[[-3.05  1.17  6.50 -2.38  3.42  2.26 -0.87 -0.36 -0.80 -1.35  1.33 -2.15
  -4.76 -3.82]
 [-1.66  2.68  3.54 -2.02  3.89  3.13  1.07  0.22  0.47  0.44  0.96 -2.56
  -3.40 -3.07]]
=>
[[-1.66  2.68  3.54 -2.02  3.89  3.13  1.07  0.22  0.47  0.44  0.96 -2.56
  -3.40 -3.07]
 [-3.05  1.17  6.50 -2.38  3.42  2.26 -0.87 -0.36 -0.80 -1.35  1.33 -2.15
  -4.76 -3.82]]

[[-3.64  3.35  6.91]
 [-3.22 -2.09 -5.02]
 [ 2.46  0.01 -0.93]
 [ 3.87 -1.16 -1.98]
 [ 5.00  0.10 -2.05]
 [-3.25  5.16  6.17]
 [-2.86  1.81  1.95]
 [ 2.89 -1.49  0.48]
 [ 4.31 -2.53  1.64]
 [-5.35 -2.73 -3.03]
 [ 3.42 -4.01  0.27]]
=>
[[ 5.00  0.10 -2.05]
 [ 4.31 -2.53  1.64]
 [ 3.87 -1.16 -1.98]
 [ 3.42 -4.01  0.27]
 [ 2.89 -1.49  0.48]
 [ 2.46  0.01 -0.93]
 [-2.86  1.81  1.95]
 [-3.22 -2.09 -5.02]
 [-3.25  5.16  6.17]
 [-3.64  3.35  6.91]
 [-5.35 -2.73 -3.03]]

[[ 1.72 -0.65  5.94 -2.29 -2.73  3.67 -6.28 -1.32 -2.71  2.06  2.86  0.10
   1.64  5.21  0.64 -3.61]
 [ 4.24  4.66  6.25  1.35 -3.28  2.45 -1.20  0.38  1.47 -0.82  3.33  2.55
   0.31 -1.82 -2.77 -4.18]
 [-0.29 -4.69  1.37  1.39 -4.78  0.29 -5.07 -3.97  3.81 -1.66  3.62 -1.99
   1.17  1.96 -1.87  1.49]
 [-0.15 -2.30 -2.16  0.26 -3.51  0.82 -5.27 -6.17  4.57 -1.76  3.88 -3.32
   3.20  4.73 -2.10  1.40]]
=>
[[ 4.24  4.66  6.25  1.35 -3.28  2.45 -1.20  0.38  1.47 -0.82  3.33  2.55
   0.31 -1.82 -2.77 -4.18]
 [ 1.72 -0.65  5.94 -2.29 -2.73  3.67 -6.28 -1.32 -2.71  2.06  2.86  0.10
   1.64  5.21  0.64 -3.61]
 [-0.15 -2.30 -2.16  0.26 -3.51  0.82 -5.27 -6.17  4.57 -1.76  3.88 -3.32
   3.20  4.73 -2.10  1.40]
 [-0.29 -4.69  1.37  1.39 -4.78  0.29 -5.07 -3.97  3.81 -1.66  3.62 -1.99
   1.17  1.96 -1.87  1.49]]

[[ 2.16  3.84  4.57  5.12  1.12]
 [ 5.55 -0.55  0.02 -1.98  0.14]
 [-2.50 -3.11  3.26 -5.22 -2.18]
 [ 0.11  5.59 -4.74  3.63  3.28]
 [-0.45 -1.46 -5.28 -5.57 -4.07]
 [ 4.90  3.31 -4.06  4.65  1.40]
 [-1.02 -4.04 -0.10 -5.12  3.86]
 [ 4.69 -4.56 -1.24 -1.58  3.75]
 [-0.52 -0.11  1.68 -2.15 -4.66]
 [-3.45  3.99  4.00 -0.75 -3.03]
 [ 1.52 -0.95 -1.07 -0.14 -0.32]]
=>
[[ 5.55 -0.55  0.02 -1.98  0.14]
 [ 4.90  3.31 -4.06  4.65  1.40]
 [ 4.69 -4.56 -1.24 -1.58  3.75]
 [ 2.16  3.84  4.57  5.12  1.12]
 [ 1.52 -0.95 -1.07 -0.14 -0.32]
 [ 0.11  5.59 -4.74  3.63  3.28]
 [-0.45 -1.46 -5.28 -5.57 -4.07]
 [-0.52 -0.11  1.68 -2.15 -4.66]
 [-1.02 -4.04 -0.10 -5.12  3.86]
 [-2.50 -3.11  3.26 -5.22 -2.18]
 [-3.45  3.99  4.00 -0.75 -3.03]]

[[-0.27 -1.40 -2.64 -1.11 -3.05  2.15  0.96  1.16  0.66 -0.91  0.79  0.42
  -2.21 -2.25  0.61]
 [ 3.80  1.13 -2.28  5.11 -1.44  0.86  1.99 -3.37  4.31 -1.70  4.08 -2.49
   2.50 -2.39 -4.16]
 [-4.13 -1.38  1.38 -5.60  0.69 -0.82 -1.69  2.92 -4.71  1.05 -4.52  2.03
  -3.27  1.82  3.96]
 [-0.66  0.47  2.79  1.08  3.03 -3.63 -2.19 -2.15 -1.07  1.15 -1.21 -0.70
   1.65  1.69 -1.35]
 [-2.84 -2.07  3.33  0.98  2.50 -4.58 -3.44 -1.65 -0.67  3.70 -0.70  1.50
  -1.03  0.27 -0.04]]
=>
[[ 3.80  1.13 -2.28  5.11 -1.44  0.86  1.99 -3.37  4.31 -1.70  4.08 -2.49
   2.50 -2.39 -4.16]
 [-0.27 -1.40 -2.64 -1.11 -3.05  2.15  0.96  1.16  0.66 -0.91  0.79  0.42
  -2.21 -2.25  0.61]
 [-0.66  0.47  2.79  1.08  3.03 -3.63 -2.19 -2.15 -1.07  1.15 -1.21 -0.70
   1.65  1.69 -1.35]
 [-2.84 -2.07  3.33  0.98  2.50 -4.58 -3.44 -1.65 -0.67  3.70 -0.70  1.50
  -1.03  0.27 -0.04]
 [-4.13 -1.38  1.38 -5.60  0.69 -0.82 -1.69  2.92 -4.71  1.05 -4.52  2.03
  -3.27  1.82  3.96]]

[[-1.20 -1.69 -5.52 -2.74 -3.66  2.75 -2.00  4.36 -2.39 -2.92 -1.53 -2.15]
 [ 5.86  2.13  6.92 -3.45  5.58 -5.61  4.97 -3.91  4.73  5.83  3.82 -3.80]
 [ 0.08 -2.54  0.30 -2.63 -0.81 -1.45 -0.92  0.38 -1.15 -0.47 -1.44 -3.15]
 [ 1.58  3.73  1.89  1.57  2.65 -0.95  2.71 -2.75  2.72  2.24  2.63  2.13]
 [ 1.14  2.81  0.65 -0.31  1.43 -1.61  2.13 -2.70  1.68  1.20  1.52  0.33]
 [-3.54 -2.50 -0.45  5.02 -2.09  4.02 -3.25  3.09 -2.76 -2.58 -2.84  4.13]
 [-0.25  2.83  0.53  1.91  1.10 -0.81  1.32 -3.10  1.15  0.50  0.99  2.45]]
=>
[[ 5.86  2.13  6.92 -3.45  5.58 -5.61  4.97 -3.91  4.73  5.83  3.82 -3.80]
 [ 1.58  3.73  1.89  1.57  2.65 -0.95  2.71 -2.75  2.72  2.24  2.63  2.13]
 [ 1.14  2.81  0.65 -0.31  1.43 -1.61  2.13 -2.70  1.68  1.20  1.52  0.33]
 [ 0.08 -2.54  0.30 -2.63 -0.81 -1.45 -0.92  0.38 -1.15 -0.47 -1.44 -3.15]
 [-0.25  2.83  0.53  1.91  1.10 -0.81  1.32 -3.10  1.15  0.50  0.99  2.45]
 [-1.20 -1.69 -5.52 -2.74 -3.66  2.75 -2.00  4.36 -2.39 -2.92 -1.53 -2.15]
 [-3.54 -2.50 -0.45  5.02 -2.09  4.02 -3.25  3.09 -2.76 -2.58 -2.84  4.13]]
